Sedas: [ 12  29 -46 -39  15 -33 -37  -9 -57 -14]
vub: [ 22  56  24 -23   2 -33 -37   0  21  50]
Zevu: [ 14  29 -46 -39  15  48 -47 -35 -27  12]
find: [ 14  29 -46 -39  15  48 -47 -35 -27  12]
Zevu
tags:
[21] -> q982
[-15] -> q758
[-14] -> q524
[12] -> q280
[50] -> q800
[51] -> q916
key vub 10: 
q800
find: [ 22  56  24 -23   2 -33 -37   0  21  50]
vub
miss Zevu: [ 29 -39 -27 -47  48  14  12 -46 -35]
[15]
miss Zevu: [-47  14 -27  48 -35  15 -46  29 -39]
[12]
miss Zevu: [ 14 -27  48 -35  29  15  12 -47 -39]
[-46]

Nunom: [ 14  -4   0   8 -33  -3  20 -32  -4  16  15  -6 -10  11  26  -8   6  -5
   8  27 -13 -16   0   7   4 -60   3  30  -6  -8  19 -28  17   3  -9  19
 -14 -35  11  11  -8   9  15  21  29  24   3  10   7 -11  -5  -7 -14 -29
  30   0]
popuf: [ -2   0  11   6   0  15   7   6 -10   2 -10  11   5   3   6  -2   4   8
  -7   2   7   8  -9 -12 -28 -11  -9 -16  -1  -5   2  -5   1  -2   2 -11
  12 -11  -1 -14   6  -2 -10   0  13  14   4   6   4  -2   5  -7  -5   2
  -6   3]
Moli: [-10  -8   9   0  20  15  -7  25  -5  -9 -17  13  11  -4 -11   3  -1  10
 -11 -16  14  16  -8 -14 -26  27  -9 -31   4   1 -11  14 -10  -3   8 -21
  19  14  -8 -18  10  -7 -17 -13  -8  -4   2  -1  -1   5   7  -1   5  21
 -23   2]
pabad: [ 10  -2  -4   3 -21  -7  11 -24   0  10  14  -8  -9   7  14  -4   3  18
   8  17 -11 -13   3   8  12 -34   5  24  -4  -3  12 -17  11   2  -7  16
 -13 -20  11  12  -7   7  13  14  16  12   0   5   4  -6  -5  -3  -8 -21
  21  -1]
fivem: [ 14  -3 -17  -3 -27 -28   5 -36  13  10  31 -25 -18   4  11  -3  -1 -17
  18  21 -23 -26  15  26  50 -27  18  48  -4   2  13 -15  11   5 -11  35
 -33 -12  11  31 -17  11  30  18   2  -4  -5  -1   0  -6 -13   5  -4 -27
  33  -5]
Gazi: [  4  -1  -1   2  -9  -2   6 -10   0   4   5  -3  -3   3   7  -2   1  -2
   3   8  -4  -5   1   3   4 -17   2   9  -2  -2   5  -8   5   1  -3   6
  -5 -10   3   4  -3   3   5   6   7   6   0   2   2  -3  -2  -2  -4  -9
   9   0]
sofun: [-15   3  11  -1  32  20 -12  36  -7 -13 -25  19  16  -7 -16   5  -2  14
 -15 -25  20  23 -10 -19 -36  42 -12 -44   6   2 -17  22 -13  -4  11 -31
  26  22 -12 -26  14 -11 -26 -21 -13  -7   2  -3  -3   9  10   0   8  31
 -34   3]
Luduf: [ -1  -1  11   7  -3  14   9   3 -10   3  -9  11   5   5   9  -3   4   8
  -7   5   6   6  -9 -11 -30 -18  -9 -12  -1  -6   4  -8   3  -1   2  -9
  11 -15   0 -13   6  -1  -9   2  17  18   5   7   5  -3   5  -8  -7  -2
  -3   3]
Table of tags by key:
[-6] -> q876
[-34] -> q997
[-8] -> q643
[33] -> q735
[-23] -> q809
key Moli 55: 
q809
miss sofun: [-26 -25 -25 -19  20  -7 -15  -1  16  11  31 -10 -44  36   8 -31   2   3
  42 -12  10 -11   5  20 -16 -34  -4   9  26  22 -12   6  11  19  -7  14
 -36  22   2 -13 -13 -13   3   0  32 -12  23 -17 -26  -3  -2  -7  -3  14
 -15]
[-21]
miss fivem: [ 13  11  31  -3   0  11   5  -4  -3  11  31  21 -23   2  18  -1 -25   5
   4 -27  15  10 -11  -5 -26  -6 -17  35  -5   5  30 -13  33 -36  18 -12
  14 -28 -33 -17 -27  -4 -18   2  26 -27  -1  -3 -17  11  18 -15  -4  48
  13]
[50]
find: [ 14  -4   0   8 -33  -3  20 -32  -4  16  15  -6 -10  11  26  -8   6  -5
   8  27 -13 -16   0   7   4 -60   3  30  -6  -8  19 -28  17   3  -9  19
 -14 -35  11  11  -8   9  15  21  29  24   3  10   7 -11  -5  -7 -14 -29
  30   0]
Nunom
miss pabad: [-13  10  12  13 -13   2  12  -7  -8  -5   0  16 -34  14  11   7  21  -7
   7   5  24 -21  -6  10  16  -4   3 -11  18 -17 -24  -9   8  14  -2  -1
  12  -7  -4   3  -3   4  11  -4  11  12  -8   5   8   3 -20 -21  -3  14
   0]
[17]
find: [ -2   0  11   6   0  15   7   6 -10   2 -10  11   5   3   6  -2   4   8
  -7   2   7   8  -9 -12 -28 -11  -9 -16  -1  -5   2  -5   1  -2   2 -11
  12 -11  -1 -14   6  -2 -10   0  13  14   4   6   4  -2   5  -7  -5   2
  -6   3]
popuf

liki: [ 13   1 -10  22   6  23   4 -15   0  -1 -46 -17  -5  19   1 -21   0  17
  -1  14  -7   2  12   6   5   4 -10  -2   4]
fov: [  3   3  14  20   0 -29   7 -13  -2   1 -45  -3  16  10  46  -2   8   9
   1 -13   5  -9  -4   4   4   5  -1  -2  31]
pul: [ -9  13   2  12   6 -21  -5   2   1   7   3  -6 -10 -10  -9  26   9  -4
  11 -35  -7  16 -18  18   1  -2  -9  12 -16]
miss pul: [-10  -9   7  -6   1   1 -18  -4   3  -5  18 -16   2  26  -2   9   6  -9
  16  -9 -10  11 -21  13  12  -7   2  12]
[-35]
find: [ 13   1 -10  22   6  23   4 -15   0  -1 -46 -17  -5  19   1 -21   0  17
  -1  14  -7   2  12   6   5   4 -10  -2   4]
liki
tags:
[-16] -> q367
[4] -> q751
[-2] -> q714
[31] -> q655
key fov 29: 
q655
find: [ -9  13   2  12   6 -21  -5   2   1   7   3  -6 -10 -10  -9  26   9  -4
  11 -35  -7  16 -18  18   1  -2  -9  12 -16]
pul

dibol: [ 54  26 -11   5  -3 -12  39   4]
Ziva: [-62 -13   5  -9   2   8 -31 -21]
zedez: [-18  17 -37  43  -3  13   5  31]
sogo: [-18  17 -37  43 -25  13   5  31]
miss dibol: [ -3  26   5 -12 -11  39   4]
[54]
key -> tag
[-37] -> q546
[-31] -> q761
[5] -> q706
[-32] -> q201
[6] -> q290
key Ziva 3: 
q706
find: [-18  17 -37  43  -3  13   5  31]
zedez
find: [-18  17 -37  43 -25  13   5  31]
sogo
miss dibol: [ 26 -11  54  39  -3   5 -12]
[4]
find: [-62 -13   5  -9   2   8 -31 -21]
Ziva
miss sogo: [-18  17 -37  43   5  13 -25]
[31]

